Here is a tiny trained network, its code and every weight. The questions are about switching its units off for an input and a class, where a switched-off unit gives its printed mean instead of its output.

import numpy as np


def w(rows, s, z=0):
    codes = np.array(rows[::2]) - 128.0
    scale = np.full(codes.shape[1], s)
    scale[-1] = z or s
    return codes * scale


def f(y):
    return y / 2 * (1 + np.tanh(0.7978845608 * (y + 0.044715 * y**3)))


def log_softmax(a):
    a = a - a.max(-1, keepdims=True)
    return a - np.log(np.exp(a).sum(-1, keepdims=True))


def net(x, mask):
    res = np.array(x, float).reshape(1, 7) / 4 @ E
    y = f(res @ A[0][:, :-1].T + A[0][:, -1])
    res = res + np.where(mask, y, B[0][:, -1]) @ B[0][:, :-1]
    return log_softmax(res[-1] @ U[:, :-1].T + U[:, -1])


A, B = {}, {}
E = w([
[22,161,93],'x0',
[127,127,126],'x1',
[181,150,1],'x2',
[58,1,121],'x3',
[128,128,129],'x4',
[127,128,130],'x5',
[126,127,127],'x6',
],0.0063)
A[0] = w([
[125,93,134,186],'neuron 1',
[222,81,159,103],'neuron 2',
[52,174,91,89],'neuron 3',
[127,128,107,254],'neuron 4',
[139,139,70,84],'neuron 5',
[213,82,154,87],'neuron 6',
[173,101,93,69],'neuron 7',
[80,158,124,77],'neuron 8',
[112,127,208,89],'neuron 9',
[151,120,48,81],'neuron 10',
[132,195,142,49],'neuron 11',
[127,226,108,153],'neuron 12',
[139,150,122,59],'neuron 13',
[104,133,184,86],'neuron 14',
[160,112,150,80],'neuron 15',
[193,188,174,173],'neuron 16',
[201,91,156,113],'neuron 17',
[118,5,112,99],'neuron 18',
[30,196,111,82],'neuron 19',
[86,144,219,107],'neuron 20',
[143,118,58,87],'neuron 21',
[142,139,81,90],'neuron 22',
[96,140,193,82],'neuron 23',
[209,109,146,122],'neuron 24',
[136,76,93,153],'neuron 25',
[105,54,89,113],'neuron 26',
[145,154,209,64],'neuron 27',
[120,127,163,49],'neuron 28',
[49,190,97,97],'neuron 29',
],0.011,0.006)
B[0] = w([
[153,74,125,192],'neuron 1',
[19,164,82,190],'neuron 2',
[58,166,119,167],'neuron 3',
[184,4,69,255],'neuron 4',
[166,184,115,140],'neuron 5',
[25,183,83,170],'neuron 6',
[121,197,128,127],'neuron 7',
[84,175,129,126],'neuron 8',
[195,176,70,174],'neuron 9',
[202,211,92,159],'neuron 10',
[96,214,177,131],'neuron 11',
[134,75,194,228],'neuron 12',
[114,207,149,105],'neuron 13',
[154,188,86,147],'neuron 14',
[91,194,101,118],'neuron 15',
[154,70,197,238],'neuron 16',
[52,146,87,172],'neuron 17',
[122,171,226,224],'neuron 18',
[38,157,99,187],'neuron 19',
[211,140,64,207],'neuron 20',
[180,222,113,148],'neuron 21',
[157,181,126,134],'neuron 22',
[169,195,89,157],'neuron 23',
[64,138,125,176],'neuron 24',
[143,97,146,173],'neuron 25',
[134,172,196,180],'neuron 26',
[130,166,128,153],'neuron 27',
[119,229,113,108],'neuron 28',
[53,154,117,180],'neuron 29',
],0.017,0.0046)
U = w([
[37,146,79,44],'0',
[231,195,82,82],'1',
[142,143,254,68],'2',
[148,106,137,254],'3',
[137,86,94,211],'4',
],0.0088,0.0031)

Each question gives the input, the list of numbers given to net, and the class t.
The units are the neurons (one row each of A and B). Each row of codes is followed by its name. A weight is (code - 128) times the scale printed after its matrix; where a second scale follows, it is the last column's (A, B and U).
mask holds one flag per neuron, in row order. A switched-off neuron (its flag False) gives its mean, the last column of its row in B, instead of its output. The means were averaged over made-up inputs and are rounded, as every weight is.
A unit's drop is (log p(t) with every unit on - log p(t) with that unit switched off) / (log p(t) with every unit on - log p(t) with every unit switched off).
The circuit of an input: a set's keep is (log p(t) with only the set's units on - log p(t) with every unit switched off) / (log p(t) with every unit on - log p(t) with every unit switched off). Starting from the 12 units with the biggest drops (on a tie, the unit counted first), units are removed one at a time, each time the one whose removal leaves the highest keep (on an exact tie, the one counted first), for as long as the keep stays at least 0.8.
units of the circuit, in order: the units of the circuit, biggest drop first
k most important neurons: the k neurons with the biggest drops, biggest first
drop of u: that unit's drop, to one decimal
input [8,-1,-3,-6,-8,-2,0], class 0: units of the circuit, in order	neuron 19
input [-2,2,5,-6,-1,-3,-3], class 2: units of the circuit, in order	neuron 12; neuron 16
input [3,1,7,-1,4,-3,-4], class 1: 2 most important neurons	neuron 10; neuron 21
input [-1,-7,-5,-3,2,8,-1], class 1: 2 most important neurons	neuron 20; neuron 9
input [-6,-8,6,-7,6,-2,-5], class 2: 3 most important neurons	neuron 16; neuron 12; neuron 20
input [-8,-1,-8,-3,3,-2,6], class 0: units of the circuit, in order	neuron 2; neuron 6
input [7,5,-4,-7,7,-2,6], class 0: 2 most important neurons	neuron 19; neuron 29
input [5,-7,7,7,-4,-1,-5], class 1: units of the circuit, in order	neuron 10; neuron 21
input [7,-6,-3,-4,-4,0,5], class 0: 3 most important neurons	neuron 19; neuron 29; neuron 3
input [7,4,-8,0,-4,-3,3], class 1: units of the circuit, in order	neuron 20; neuron 23
input [6,-7,-2,7,-7,8,-6], class 2: 3 most important neurons	neuron 18; neuron 26; neuron 2
input [-1,1,6,-7,2,6,2], class 2: 2 most important neurons	neuron 12; neuron 16
input [5,2,-4,8,5,7,5], class 2: 2 most important neurons	neuron 18; neuron 26
input [4,4,-8,-7,-3,-3,2], class 1: units of the circuit, in order	neuron 20
input [-7,-4,-2,8,4,-2,-2], class 2: 3 most important neurons	neuron 18; neuron 26; neuron 19
input [-3,6,5,6,4,-3,5], class 2: 4 most important neurons	neuron 18; neuron 26; neuron 20; neuron 9
input [-4,0,0,-6,-5,4,-5], class 2: drop of neuron 20	0.2
input [-7,-4,7,4,-7,-6,-1], class 0: drop of neuron 24	0.2
input [-3,-2,6,2,0,0,-6], class 1: drop of neuron 20	-0.2
input [-3,-8,8,1,6,0,5], class 1: units of the circuit, in order	neuron 10
